Below are the code and all the weights of a small trained network. Each question names an input and a target symbol and asks about switching units off, where a switched-off unit gives its printed mean instead of its output.

import numpy as np


def w(rows, s, z=0):
    codes = np.array(rows[::2]) - 128.0
    scale = np.full(codes.shape[1], s)
    scale[-1] = z or s
    return codes * scale


def norm(h):
    return h / np.sqrt((h * h).mean(-1, keepdims=True) + 1e-5)


def f(y):
    return np.maximum(y, 0)


def softmax(a):
    e = np.exp(a - a.max(-1, keepdims=True))
    return e / e.sum(-1, keepdims=True)


def log_softmax(a):
    a = a - a.max(-1, keepdims=True)
    return a - np.log(np.exp(a).sum(-1, keepdims=True))


def net(x, mask):
    ids = ['ΘΣΩβδεμξφ'.index(c) for c in x.split()]
    T = len(ids)
    res = E[ids] + P[:T]
    u = 0
    for l in range(3):
        q, k, v = (norm(res) @ M[l].T for M in (Q, K, V))
        z = softmax(np.where(np.tri(T) > 0, q @ k.T / 2**0.5, -1e9)) @ v
        res = res + np.where(mask[u], z, O[l][:, -1]) @ O[l][:, :-1]
        u += 1
        y = f(norm(res) @ A[l][:, :-1].T + A[l][:, -1])
        res = res + np.where(mask[u : u + 4], y, B[l][:, -1]) @ B[l][:, :-1]
        u += 4
    return log_softmax(norm(res)[-1] @ U[:, :-1].T + U[:, -1])


Q, K, V, O, A, B = {}, {}, {}, {}, {}, {}
E = w([
[129,130,193,151],'Θ',
[146,133,175,159],'Σ',
[141,133,163,153],'Ω',
[138,142,127,178],'β',
[135,96,149,232],'δ',
[107,114,101,255],'ε',
[80,171,212,66],'μ',
[103,45,130,177],'ξ',
[28,85,181,90],'φ',
],0.005)
P = w([
[122,129,247,237],'0',
[97,151,253,206],'1',
[79,169,213,170],'2',
[91,161,173,126],'3',
[100,157,127,104],'4',
[107,147,83,86],'5',
[151,132,107,84],'6',
[174,123,118,79],'7',
],0.0018)
Q[0] = w([
[45,117,58,123],'L0H0',
[185,171,180,253],'L0H0',
],0.006)
K[0] = w([
[153,117,254,117],'L0H0',
[51,82,35,17],'L0H0',
],0.0056)
V[0] = w([
[111,187,191,56],'L0H0',
[4,115,30,84],'L0H0',
],0.0035)
O[0] = w([
[234,96,252,183,120],'L0H0',
[6,155,154,216,4],'L0H0',
],0.0033,0.0032)
A[0] = w([
[120,190,100,199,79],'L0N0',
[109,234,121,179,105],'L0N1',
[105,109,38,2,8],'L0N2',
[225,148,64,219,55],'L0N3',
],0.0031,0.0012)
B[0] = w([
[112,88,243,119,192],'L0N0',
[51,39,174,142,194],'L0N1',
[48,186,170,169,138],'L0N2',
[151,254,188,7,250],'L0N3',
],0.0021,0.0013)
Q[1] = w([
[3,151,177,205],'L1H0',
[103,17,56,96],'L1H0',
],0.0048)
K[1] = w([
[118,49,70,2],'L1H0',
[196,196,240,96],'L1H0',
],0.0042)
V[1] = w([
[153,133,153,231],'L1H0',
[112,254,120,125],'L1H0',
],0.0073)
O[1] = w([
[178,147,63,191,255],'L1H0',
[129,255,222,135,70],'L1H0',
],0.0051,0.0048)
A[1] = w([
[87,87,45,146,2],'L1N0',
[127,116,253,126,54],'L1N1',
[169,48,131,117,173],'L1N2',
[69,167,168,74,181],'L1N3',
],0.003,0.00077)
B[1] = w([
[102,179,14,75,192],'L1N0',
[47,124,18,146,165],'L1N1',
[107,180,26,51,252],'L1N2',
[251,58,181,106,145],'L1N3',
],0.0021,0.0019)
Q[2] = w([
[11,106,189,80],'L2H0',
[140,254,96,145],'L2H0',
],0.0063)
K[2] = w([
[75,39,150,253],'L2H0',
[214,183,200,90],'L2H0',
],0.0056)
V[2] = w([
[101,112,48,17],'L2H0',
[133,181,38,253],'L2H0',
],0.003)
O[2] = w([
[163,198,246,163,42],'L2H0',
[70,216,4,57,254],'L2H0',
],0.0031,0.0024)
A[2] = w([
[3,52,120,143,253],'L2N0',
[156,153,232,123,92],'L2N1',
[45,120,191,19,179],'L2N2',
[211,118,104,114,204],'L2N3',
],0.0048,0.0035)
B[2] = w([
[103,93,203,77,200],'L2N0',
[205,159,153,150,134],'L2N1',
[148,55,117,254,147],'L2N2',
[96,148,163,95,253],'L2N3',
],0.0063,0.005)
U = w([
[197,81,96,138,254],'Θ',
[163,124,127,80,155],'Σ',
[154,144,158,12,79],'Ω',
[72,232,171,122,164],'β',
[158,124,19,158,70],'δ',
[31,170,54,201,83],'ε',
[166,129,233,211,89],'μ',
[57,4,60,73,65],'ξ',
[13,87,253,173,81],'φ',
],0.0081,0.0099)

Each question gives the input, a string of symbols that net reads in full, and the target symbol t.
The units are the heads (2 rows each of Q, K, V and O) and the neurons (one row each of A and B). Each row of codes is followed by its name. A weight is (code - 128) times the scale printed after its matrix; where a second scale follows, it is the last column's (O, A, B and U).
mask holds one flag per unit, layer by layer, with each layer's heads first. A switched-off unit (its flag False) gives its mean, the last column of its rows in O or B, instead of its output. The means were averaged over made-up inputs and are rounded, as every weight is.
A unit's drop is (log p(t) with every unit on - log p(t) with that unit switched off) / (log p(t) with every unit on - log p(t) with every unit switched off).
The circuit of an input: a set's keep is (log p(t) with only the set's units on - log p(t) with every unit switched off) / (log p(t) with every unit on - log p(t) with every unit switched off). Starting from the 12 units with the biggest drops (on a tie, the unit counted first), units are removed one at a time, each time the one whose removal leaves the highest keep (on an exact tie, the one counted first), for as long as the keep stays at least 0.8.
units of the circuit, in order: the units of the circuit, biggest drop first
top k neurons: the k neurons with the biggest drops, biggest first
drop when u is switched off: that unit's drop, to one decimal
input Θ β φ β Θ φ Θ μ, target Θ: units of the circuit, in order : (L2N2 L2N0)
input β φ δ Σ, target φ: units of the circuit, in order : (L0H0)
input β Θ ξ β δ, target ξ: top 3 neurons : (L2N0 L0N0 L0N3)
input β ε ξ φ β, target φ: units of the circuit, in order : (L0H0 L2N0 L0N1)
input β δ β Σ φ β Θ, target φ: top 3 neurons : (L0N3 L1N1 L1N2)
input Θ Θ β β Θ μ β μ, target μ: units of the circuit, in order : (L2N2 L1H0)
input Θ φ ε Θ ξ δ β, target ξ: units of the circuit, in order : (L0H0 L0N1 L2N0)
input Θ Σ φ δ, target φ: units of the circuit, in order : (L0H0 L2N0)
input Θ Θ Θ, target Θ: top 3 neurons : (L0N3 L2N0 L1N0)
input Σ ξ δ, target ξ: units of the circuit, in order : (L0H0 L2N0 L1H0)
input β β Θ Θ Θ Σ ξ ε, target ξ: units of the circuit, in order : (L1H0 L0H0 L2N0 L0N0)
input Σ Θ Σ ξ β Θ Ω, target β: units of the circuit, in order : (L1H0 L0H0)
input β ξ Θ δ β ξ β, target ξ: top 2 neurons : (L0N0 L0N1)
input Θ Θ Σ Ω φ Θ ε, target φ: top neuron : (L2N0)
input Σ β Θ ξ β Σ β, target β: drop when L1H0 is switched off : 0.3
input δ ξ δ Ω δ ξ μ, target ξ: drop when L1H0 is switched off : 0.7
input Θ Θ Θ Θ β Θ μ, target Θ: drop when L2N0 is switched off : 0.2
input Θ ξ Ω φ ξ Σ Ω, target ξ: drop when L1N1 is switched off : 0.0
